Below are the code and all the weights of a small trained network. Each question names an input and a class and asks about switching units off, where a switched-off unit gives its printed mean instead of its output.

import numpy as np


def w(rows, s, z=0):
    codes = np.array(rows[::2]) - 128.0
    scale = np.full(codes.shape[1], s)
    scale[-1] = z or s
    return codes * scale


def f(y):
    return y / 2 * (1 + np.tanh(0.7978845608 * (y + 0.044715 * y**3)))


def log_softmax(a):
    a = a - a.max(-1, keepdims=True)
    return a - np.log(np.exp(a).sum(-1, keepdims=True))


def net(x, mask):
    res = np.array(x, float).reshape(1, 6) / 4 @ E
    y = f(res @ A[0][:, :-1].T + A[0][:, -1])
    res = res + np.where(mask, y, B[0][:, -1]) @ B[0][:, :-1]
    return log_softmax(res[-1] @ U[:, :-1].T + U[:, -1])


A, B = {}, {}
E = w([
[51,208,55,173,151,178,2,135,135,162,42,110],'x0',
[106,173,187,87,139,75,93,77,233,237,181,120],'x1',
[82,68,191,223,76,186,76,132,153,82,213,58],'x2',
[198,122,199,206,92,86,57,219,181,114,74,239],'x3',
[37,140,179,28,170,79,91,211,114,63,152,112],'x4',
[72,109,146,235,197,29,195,72,182,53,90,119],'x5',
],0.007)
A[0] = w([
[61,123,186,74,200,112,94,157,91,103,135,133,65],'N0',
[185,106,167,157,138,105,77,177,135,92,137,214,91],'N1',
[125,159,175,86,139,91,111,110,200,191,158,109,79],'N2',
[116,64,199,205,74,151,94,118,112,139,236,87,114],'N3',
[102,76,153,161,199,88,155,91,138,114,91,126,136],'N4',
[64,135,94,68,140,157,156,3,123,142,192,115,59],'N5',
[119,77,170,153,109,145,78,123,138,77,169,72,124],'N6',
[75,132,87,171,192,84,177,108,179,86,114,164,98],'N7',
[158,83,94,156,133,135,143,163,54,47,52,86,121],'N8',
[181,128,102,76,77,154,109,172,97,157,185,115,125],'N9',
[52,106,155,56,177,83,103,239,120,86,136,122,214],'N10',
[148,113,108,93,103,170,91,147,101,147,165,160,72],'N11',
[82,73,138,138,40,198,123,183,142,163,170,105,127],'N12',
[68,199,71,198,165,196,28,130,156,167,47,122,158],'N13',
[244,35,187,86,100,97,219,121,141,118,205,152,79],'N14',
[92,88,153,203,179,52,175,82,161,120,109,83,127],'N15',
[170,155,118,165,97,104,76,187,190,98,89,209,100],'N16',
[171,73,66,123,122,176,134,143,48,5,85,143,5],'N17',
[115,118,99,92,164,159,186,102,108,122,140,47,34],'N18',
[142,179,115,67,194,95,177,145,92,156,86,155,105],'N19',
[227,111,84,207,72,188,167,19,155,182,109,153,168],'N20',
[191,164,106,60,156,82,152,109,132,128,102,175,77],'N21',
[114,125,205,106,170,129,121,73,210,197,111,117,26],'N22',
[135,117,117,69,46,163,107,168,129,205,144,112,93],'N23',
[149,154,164,78,83,147,120,148,41,196,109,146,134],'N24',
[176,136,107,89,152,93,155,122,109,148,61,186,107],'N25',
[85,155,56,100,165,150,128,73,75,106,150,54,124],'N26',
[171,156,159,125,128,82,70,130,186,130,143,156,121],'N27',
[144,136,152,110,129,93,119,77,217,219,158,77,76],'N28',
[163,161,87,111,162,74,172,151,95,176,116,177,105],'N29',
],0.0073,0.0018)
B[0] = w([
[127,149,164,78,96,170,175,73,149,93,157,142,187],'N0',
[149,120,217,199,160,171,192,114,100,197,185,94,203],'N1',
[52,41,114,116,78,156,68,131,72,165,84,171,192],'N2',
[78,160,63,169,164,149,85,60,143,130,19,95,216],'N3',
[182,156,86,148,59,76,100,163,146,130,173,117,177],'N4',
[185,121,208,203,150,153,140,127,110,198,158,128,213],'N5',
[76,179,93,180,140,132,117,84,164,128,54,96,181],'N6',
[147,203,83,138,45,94,137,191,148,130,234,174,185],'N7',
[80,70,158,120,73,101,78,81,108,178,165,193,198],'N8',
[188,188,100,145,61,76,86,178,174,103,167,153,192],'N9',
[141,103,128,72,96,213,223,36,199,76,171,92,230],'N10',
[122,171,111,142,91,81,135,170,169,154,174,143,164],'N11',
[111,148,109,180,142,82,114,94,195,135,91,121,180],'N12',
[137,105,163,3,189,46,87,189,82,70,129,51,227],'N13',
[138,115,137,56,204,37,53,180,58,92,76,17,255],'N14',
[181,136,87,130,105,67,104,181,184,98,179,149,207],'N15',
[216,122,183,172,196,178,132,109,125,192,176,107,207],'N16',
[33,53,104,127,98,139,51,123,38,133,176,218,210],'N17',
[192,142,163,181,192,166,118,127,89,241,147,156,188],'N18',
[85,153,133,183,141,143,100,59,167,114,90,95,192],'N19',
[107,123,142,11,67,221,236,69,152,33,182,78,236],'N20',
[71,169,76,189,162,150,85,48,128,115,61,106,185],'N21',
[87,85,107,115,106,129,100,129,85,140,144,202,184],'N22',
[145,153,97,141,82,50,129,143,135,138,192,143,187],'N23',
[154,180,61,176,100,114,96,134,170,137,179,140,186],'N24',
[94,132,104,172,145,152,78,66,145,125,124,74,187],'N25',
[213,114,206,186,167,124,110,132,143,160,172,127,213],'N26',
[162,80,160,116,128,180,112,95,119,166,149,166,179],'N27',
[70,51,121,107,86,145,82,126,58,142,140,212,199],'N28',
[94,141,96,174,153,156,105,75,153,112,77,96,181],'N29',
],0.0068,0.0097)
U = w([
[29,23,122,135,84,142,87,110,48,158,150,254,114],'0',
[226,130,235,221,200,180,152,116,121,209,175,121,92],'1',
[180,217,50,164,50,32,129,165,213,113,187,162,126],'2',
[131,121,145,26,222,44,98,153,70,91,109,21,149],'3',
[48,194,66,226,163,164,117,58,195,124,37,90,142],'4',
[119,124,147,34,75,242,236,73,184,70,171,104,184],'5',
[127,134,126,100,138,139,164,142,148,121,86,143,253],'6',
[110,162,110,130,146,149,231,188,112,151,40,172,10],'7',
],0.0086,0.0037)

Each question gives the input, the list of numbers given to net, and the class t.
The units are the neurons (one row each of A and B). Each row of codes is followed by its name. A weight is (code - 128) times the scale printed after its matrix; where a second scale follows, it is the last column's (A, B and U).
mask holds one flag per neuron, in row order. A switched-off neuron (its flag False) gives its mean, the last column of its row in B, instead of its output. The means were averaged over made-up inputs and are rounded, as every weight is.
A unit's drop is (log p(t) with every unit on - log p(t) with that unit switched off) / (log p(t) with every unit on - log p(t) with every unit switched off).
The circuit of an input: a set's keep is (log p(t) with only the set's units on - log p(t) with every unit switched off) / (log p(t) with every unit on - log p(t) with every unit switched off). Starting from the 12 units with the biggest drops (on a tie, the unit counted first), units are removed one at a time, each time the one whose removal leaves the highest keep (on an exact tie, the one counted first), for as long as the keep stays at least 0.8.
units of the circuit, in order: the units of the circuit, biggest drop first
unit that matters most: the unit with the biggest drop
top k neurons: the k neurons with the biggest drops, biggest first
drop of u: that unit's drop, to one decimal
input [7,6,-2,7,8,6], class 5: unit that matters most	N10
input [1,-2,8,3,-8,2], class 4: top 4 neurons	(N3; N6; N10; N12)
input [6,-4,7,3,1,-4], class 4: top 4 neurons	(N14; N12; N6; N3)
input [-3,4,-7,-3,-7,-7], class 2: top 4 neurons	(N9; N23; N24; N3)
input [2,7,-2,2,-6,-6], class 0: top 2 neurons	(N28; N2)
input [-4,-1,8,-5,6,-8], class 2: units of the circuit, in order	(N9; N23)
input [-6,-6,0,8,7,6], class 1: top 2 neurons	(N1; N16)
input [2,3,8,6,2,1], class 4: top 2 neurons	(N3; N6)
input [-3,3,-4,1,-5,-5], class 2: top 3 neurons	(N10; N9; N24)
input [-6,-1,2,-8,-5,8], class 1: top 3 neurons	(N5; N18; N26)
input [5,7,-5,-1,-7,-3], class 0: top 3 neurons	(N28; N10; N2)
input [-2,-6,0,1,-2,-7], class 2: top 2 neurons	(N9; N24)
input [1,-5,7,0,-3,7], class 2: top 2 neurons	(N15; N7)
input [3,-4,-6,-4,7,8], class 2: top neuron	(N7)
input [5,-3,-5,7,-2,1], class 1: top 3 neurons	(N16; N14; N1)
input [1,-2,1,-4,-6,-6], class 2: top 3 neurons	(N9; N10; N23)
input [7,-1,7,8,7,-8], class 1: drop of N27	0.2
input [2,3,2,6,8,7], class 5: drop of N0	0.2
input [3,-4,4,8,-6,7], class 1: drop of N1	1.5
input [-6,-2,-2,-7,7,2], class 1: drop of N27	0.0
input [6,7,-3,5,-6,2], class 0: units of the circuit, in order	(N28)
